Below is a small trained network, with its code and all its weights. Each question gives an input and a class and asks what happens when units are switched off, that is, made to give their printed mean instead of their output.

import numpy as np


def w(rows, s, z=0):
    codes = np.array(rows[::2]) - 128.0
    scale = np.full(codes.shape[1], s)
    scale[-1] = z or s
    return codes * scale


def f(y):
    return y / 2 * (1 + np.tanh(0.7978845608 * (y + 0.044715 * y**3)))


def log_softmax(a):
    a = a - a.max(-1, keepdims=True)
    return a - np.log(np.exp(a).sum(-1, keepdims=True))


def net(x, mask):
    res = np.array(x, float).reshape(1, 6) / 4 @ E
    y = f(res @ A[0][:, :-1].T + A[0][:, -1])
    res = res + np.where(mask, y, B[0][:, -1]) @ B[0][:, :-1]
    return log_softmax(res[-1] @ U[:, :-1].T + U[:, -1])


A, B = {}, {}
E = w([
[132,113,158,190,247,91],'x0',
[73,178,160,119,140,145],'x1',
[165,106,126,85,45,163],'x2',
[238,178,152,17,152,161],'x3',
[167,177,191,204,121,90],'x4',
[108,186,38,195,115,254],'x5',
],0.008)
A[0] = w([
[142,109,73,179,122,191,101],'n1',
[84,111,112,50,187,104,206],'n2',
[126,131,148,180,127,116,109],'n3',
[108,104,97,116,65,148,250],'n4',
[118,104,127,107,148,143,23],'n5',
[134,134,126,145,164,54,209],'n6',
[160,108,140,144,70,152,103],'n7',
[110,102,226,99,152,123,38],'n8',
[138,120,92,109,127,134,102],'n9',
[149,120,123,155,138,109,234],'n10',
[144,124,122,122,143,115,64],'n11',
[118,169,142,157,130,103,231],'n12',
[167,136,141,89,175,104,162],'n13',
[59,84,129,40,120,117,80],'n14',
[112,156,153,130,121,116,176],'n15',
[107,144,123,76,70,96,179],'n16',
[83,164,120,199,114,236,111],'n17',
[136,69,163,206,155,99,75],'n18',
[153,133,151,121,36,146,64],'n19',
[225,157,157,71,190,124,60],'n20',
[125,134,136,129,94,148,65],'n21',
[182,149,196,117,158,142,206],'n22',
[151,126,45,136,158,69,21],'n23',
[175,121,150,113,149,146,66],'n24',
[132,131,96,144,85,151,208],'n25',
[144,156,128,95,156,126,124],'n26',
[156,102,103,189,128,84,160],'n27',
[80,116,48,76,148,104,88],'n28',
[123,123,166,142,106,118,186],'n29',
[101,251,130,127,131,100,111],'n30',
[124,97,41,134,139,153,168],'n31',
[121,114,144,127,90,143,138],'n32',
[98,117,94,105,138,120,84],'n33',
[131,106,66,155,135,145,146],'n34',
[169,101,112,121,165,158,222],'n35',
],0.015,0.0023)
B[0] = w([
[69,140,76,125,151,178,207],'n1',
[143,71,210,173,164,160,198],'n2',
[131,157,120,161,93,100,167],'n3',
[135,200,150,70,66,105,197],'n4',
[131,118,154,132,134,139,131],'n5',
[103,115,127,188,167,76,209],'n6',
[103,121,91,77,114,87,161],'n7',
[135,27,110,158,166,103,192],'n8',
[126,173,159,114,133,127,145],'n9',
[107,145,107,141,149,108,160],'n10',
[133,121,133,143,144,131,131],'n11',
[156,134,107,154,88,109,171],'n12',
[176,96,119,128,190,123,184],'n13',
[145,73,236,120,89,155,193],'n14',
[151,94,108,132,111,117,147],'n15',
[122,136,177,67,114,81,182],'n16',
[108,92,24,140,106,254,249],'n17',
[101,208,152,224,106,59,222],'n18',
[112,124,69,51,90,81,187],'n19',
[229,162,107,121,200,126,216],'n20',
[108,126,115,111,106,121,143],'n21',
[197,154,87,116,142,89,189],'n22',
[91,126,147,155,177,119,154],'n23',
[150,151,123,122,156,129,153],'n24',
[81,120,116,74,132,138,180],'n25',
[164,159,133,136,140,120,151],'n26',
[80,195,117,147,133,85,185],'n27',
[123,172,228,151,119,151,181],'n28',
[135,101,102,134,104,98,153],'n29',
[206,89,104,156,63,152,170],'n30',
[84,164,162,112,159,160,196],'n31',
[131,122,120,102,100,114,146],'n32',
[127,144,166,145,124,149,147],'n33',
[101,161,118,120,154,159,176],'n34',
[126,141,123,127,181,131,165],'n35',
],0.027,0.012)
U = w([
[112,119,34,140,50,194,64],'0',
[37,150,71,195,106,37,139],'1',
[52,139,95,2,77,68,125],'2',
[82,135,194,55,115,163,165],'3',
[23,139,141,142,206,123,8],'4',
[19,185,63,73,157,247,113],'5',
[95,24,166,126,152,100,86],'6',
[200,163,87,70,242,124,217],'7',
],0.0079,0.0016)

Each question gives the input, the list of numbers given to net, and the class t.
The units are the neurons (one row each of A and B). Each row of codes is followed by its name. A weight is (code - 128) times the scale printed after its matrix; where a second scale follows, it is the last column's (A, B and U).
mask holds one flag per neuron, in row order. A switched-off neuron (its flag False) gives its mean, the last column of its row in B, instead of its output. The means were averaged over made-up inputs and are rounded, as every weight is.
A unit's drop is (log p(t) with every unit on - log p(t) with that unit switched off) / (log p(t) with every unit on - log p(t) with every unit switched off).
The circuit of an input: a set's keep is (log p(t) with only the set's units on - log p(t) with every unit switched off) / (log p(t) with every unit on - log p(t) with every unit switched off). Starting from the 12 units with the biggest drops (on a tie, the unit counted first), units are removed one at a time, each time the one whose removal leaves the highest keep (on an exact tie, the one counted first), for as long as the keep stays at least 0.8.
units of the circuit, in order: the units of the circuit, biggest drop first
most important unit: the unit with the biggest drop
top k neurons: the k neurons with the biggest drops, biggest first
drop when u is switched off: that unit's drop, to one decimal
input [-1,3,5,0,-5,-6], class 6: most important unit : n8
input [-2,-1,8,2,3,-6], class 2: top 2 neurons : (n19, n16)
input [5,2,-6,-6,1,6], class 5: top 2 neurons : (n17, n1)
input [-7,-2,-8,-6,-7,-8], class 3: top 2 neurons : (n28, n4)
input [-3,-5,7,-7,-7,-6], class 3: top 2 neurons : (n14, n28)
input [-7,-1,-5,-6,8,7], class 5: top 4 neurons : (n1, n25, n34, n8)
input [-6,3,3,-7,-4,-5], class 3: top 2 neurons : (n14, n28)
input [-5,-3,6,-3,-7,-6], class 3: top 2 neurons : (n14, n28)
input [-2,8,5,-5,-2,-6], class 6: top 2 neurons : (n8, n14)
input [5,3,8,-6,-7,-6], class 6: drop when n29 is switched off : 0.0
input [-1,1,-3,-1,8,7], class 0: drop when n30 is switched off : 0.3
input [2,1,4,-1,-2,-2], class 6: drop when n4 is switched off : 0.1
input [-3,1,-3,-4,1,1], class 0: drop when n35 is switched off : 0.2
input [2,8,5,2,7,1], class 0: units of the circuit, in order : (n30)
